Below are the code and all the weights of a small trained network. Each question names an input and a class and asks about switching units off, where a switched-off unit gives its printed mean instead of its output.

import numpy as np


def w(rows, s, z=0):
    codes = np.array(rows[::2]) - 128.0
    scale = np.full(codes.shape[1], s)
    scale[-1] = z or s
    return codes * scale


def norm(h):
    return h / np.sqrt((h * h).mean(-1, keepdims=True) + 1e-5)


def f(y):
    return y / 2 * (1 + np.tanh(0.7978845608 * (y + 0.044715 * y**3)))


def log_softmax(a):
    a = a - a.max(-1, keepdims=True)
    return a - np.log(np.exp(a).sum(-1, keepdims=True))


def net(x, mask):
    res = np.array(x, float).reshape(1, 5) / 4 @ E
    u = 0
    for l in range(2):
        y = f(norm(res) @ A[l][:, :-1].T + A[l][:, -1])
        res = res + np.where(mask[u : u + 11], y, B[l][:, -1]) @ B[l][:, :-1]
        u += 11
    return log_softmax(norm(res)[-1] @ U[:, :-1].T + U[:, -1])


A, B = {}, {}
E = w([
[132,149,114,105,123,118,130,121,124,126],'x0',
[130,100,138,121,98,100,141,153,3,138],'x1',
[134,120,85,102,133,139,94,128,133,148],'x2',
[39,186,117,83,157,236,127,177,157,125],'x3',
[179,113,70,113,157,79,80,217,50,22],'x4',
],0.007)
A[0] = w([
[213,127,85,195,210,61,140,95,157,129,145],'L0N1',
[237,127,115,173,114,93,122,91,197,111,76],'L0N2',
[162,19,100,84,55,53,146,143,113,227,98],'L0N3',
[121,68,159,142,195,116,84,177,151,197,45],'L0N4',
[188,114,143,160,72,79,140,17,151,224,147],'L0N5',
[185,179,129,102,87,104,72,192,162,140,86],'L0N6',
[128,90,132,135,85,60,67,173,84,87,254],'L0N7',
[152,130,82,154,146,129,137,155,176,17,78],'L0N8',
[110,160,145,70,184,132,105,117,254,91,156],'L0N9',
[87,102,120,129,100,106,170,87,86,177,153],'L0N10',
[192,66,192,120,59,12,89,73,81,175,68],'L0N11',
],0.006,0.0025)
B[0] = w([
[210,116,55,105,141,117,181,133,119,197,188],'L0N1',
[166,148,82,136,135,119,172,174,154,189,178],'L0N2',
[115,150,208,150,71,131,116,104,150,102,195],'L0N3',
[112,123,128,139,108,162,173,136,136,82,120],'L0N4',
[109,182,147,137,184,212,105,205,93,2,253],'L0N5',
[174,91,112,198,123,182,158,124,133,127,135],'L0N6',
[51,123,126,116,123,125,161,110,130,147,226],'L0N7',
[187,118,121,129,115,119,195,137,184,165,171],'L0N8',
[83,132,189,214,106,158,116,70,147,121,217],'L0N9',
[96,176,127,140,88,133,94,210,173,167,170],'L0N10',
[67,119,136,117,152,148,57,71,151,163,236],'L0N11',
],0.0074,0.0061)
A[1] = w([
[116,116,68,141,134,174,131,132,161,98,9],'L1N1',
[142,172,182,81,103,177,132,232,195,199,49],'L1N2',
[178,179,128,62,235,253,178,165,232,83,175],'L1N3',
[80,150,180,109,98,140,130,168,71,221,94],'L1N4',
[73,49,116,61,113,75,134,135,99,93,143],'L1N5',
[200,86,118,113,160,71,134,142,178,159,137],'L1N6',
[51,56,137,55,149,52,105,77,117,175,59],'L1N7',
[134,58,62,106,16,181,64,144,189,149,160],'L1N8',
[194,182,136,131,175,173,149,156,183,46,69],'L1N9',
[107,144,146,111,180,128,89,176,36,27,86],'L1N10',
[57,152,99,73,105,156,155,189,114,103,152],'L1N11',
],0.0067,0.0014)
B[1] = w([
[115,97,190,130,227,60,161,88,152,92,145],'L1N1',
[249,64,69,105,129,51,159,170,79,175,176],'L1N2',
[152,74,110,115,108,64,89,134,36,83,254],'L1N3',
[168,141,8,133,154,141,163,133,163,196,173],'L1N4',
[143,41,193,153,137,142,102,76,134,37,157],'L1N5',
[108,212,121,105,93,177,223,173,106,243,148],'L1N6',
[199,96,136,111,199,73,130,148,125,41,147],'L1N7',
[188,166,174,167,97,144,160,149,76,140,140],'L1N8',
[159,1,131,19,153,10,134,57,67,65,181],'L1N9',
[90,193,151,156,136,220,86,59,209,165,182],'L1N10',
[136,216,161,148,85,110,149,152,203,166,179],'L1N11',
],0.006,0.009)
U = w([
[157,49,142,113,163,55,110,94,90,47,2],'0',
[21,196,171,128,77,219,77,117,169,123,252],'1',
[158,158,39,123,81,101,209,181,135,244,123],'2',
],0.011,0.0014)

Each question gives the input, the list of numbers given to net, and the class t.
The units are the neurons (one row each of A and B). Each row of codes is followed by its name. A weight is (code - 128) times the scale printed after its matrix; where a second scale follows, it is the last column's (A, B and U).
mask holds one flag per neuron, layer by layer. A switched-off neuron (its flag False) gives its mean, the last column of its row in B, instead of its output. The means were averaged over made-up inputs and are rounded, as every weight is.
A unit's drop is (log p(t) with every unit on - log p(t) with that unit switched off) / (log p(t) with every unit on - log p(t) with every unit switched off).
The circuit of an input: a set's keep is (log p(t) with only the set's units on - log p(t) with every unit switched off) / (log p(t) with every unit on - log p(t) with every unit switched off). Starting from the 12 units with the biggest drops (on a tie, the unit counted first), units are removed one at a time, each time the one whose removal leaves the highest keep (on an exact tie, the one counted first), for as long as the keep stays at least 0.8.
circuit, biggest first: the units of the circuit, biggest drop first
most important unit: the unit with the biggest drop
top k neurons: the k neurons with the biggest drops, biggest first
k most important neurons of layer l: the k neurons of layer l with the biggest drops, biggest first
drop of u: that unit's drop, to one decimal
input [-2,0,7,-8,-8], class 0: top 4 neurons -> (L0N5; L0N9; L0N2; L0N7)
input [8,-4,8,-6,-6], class 0: most important unit -> L0N5
input [5,3,6,1,-8], class 2: 2 most important neurons of layer 1 -> (L1N2; L1N4)
input [-5,-8,8,8,2], class 0: circuit, biggest first -> (L1N3; L1N9)
input [-1,5,0,1,-7], class 2: 4 most important neurons of layer 0 -> (L0N10; L0N9; L0N11; L0N7)
input [-7,0,3,5,1], class 0: top 2 neurons -> (L0N7; L0N11)
input [-3,-4,-1,0,5], class 2: circuit, biggest first -> (L0N8; L1N6)
input [0,4,8,1,8], class 1: top 3 neurons -> (L1N10; L1N9; L1N3)
input [1,-1,0,-1,-7], class 0: top 4 neurons -> (L0N5; L0N7; L1N9; L0N11)
input [4,-6,-3,-1,-7], class 0: top 2 neurons -> (L0N5; L0N11)
input [8,1,8,2,3], class 1: top 3 neurons -> (L0N1; L0N2; L1N9)
input [8,1,7,3,4], class 1: 4 most important neurons of layer 1 -> (L1N10; L1N11; L1N2; L1N9)
input [-8,-4,-6,-7,2], class 2: top 2 neurons -> (L0N1; L1N6)
input [3,3,-2,4,-8], class 2: most important unit -> L1N2
input [-5,-2,-7,8,6], class 0: drop of L0N8 -> 0.2
input [-4,-1,-1,2,1], class 0: drop of L0N8 -> 1.4
input [7,-7,8,-6,-6], class 0: drop of L0N5 -> 2.9
input [-1,8,7,-7,-3], class 1: drop of L0N5 -> 0.1
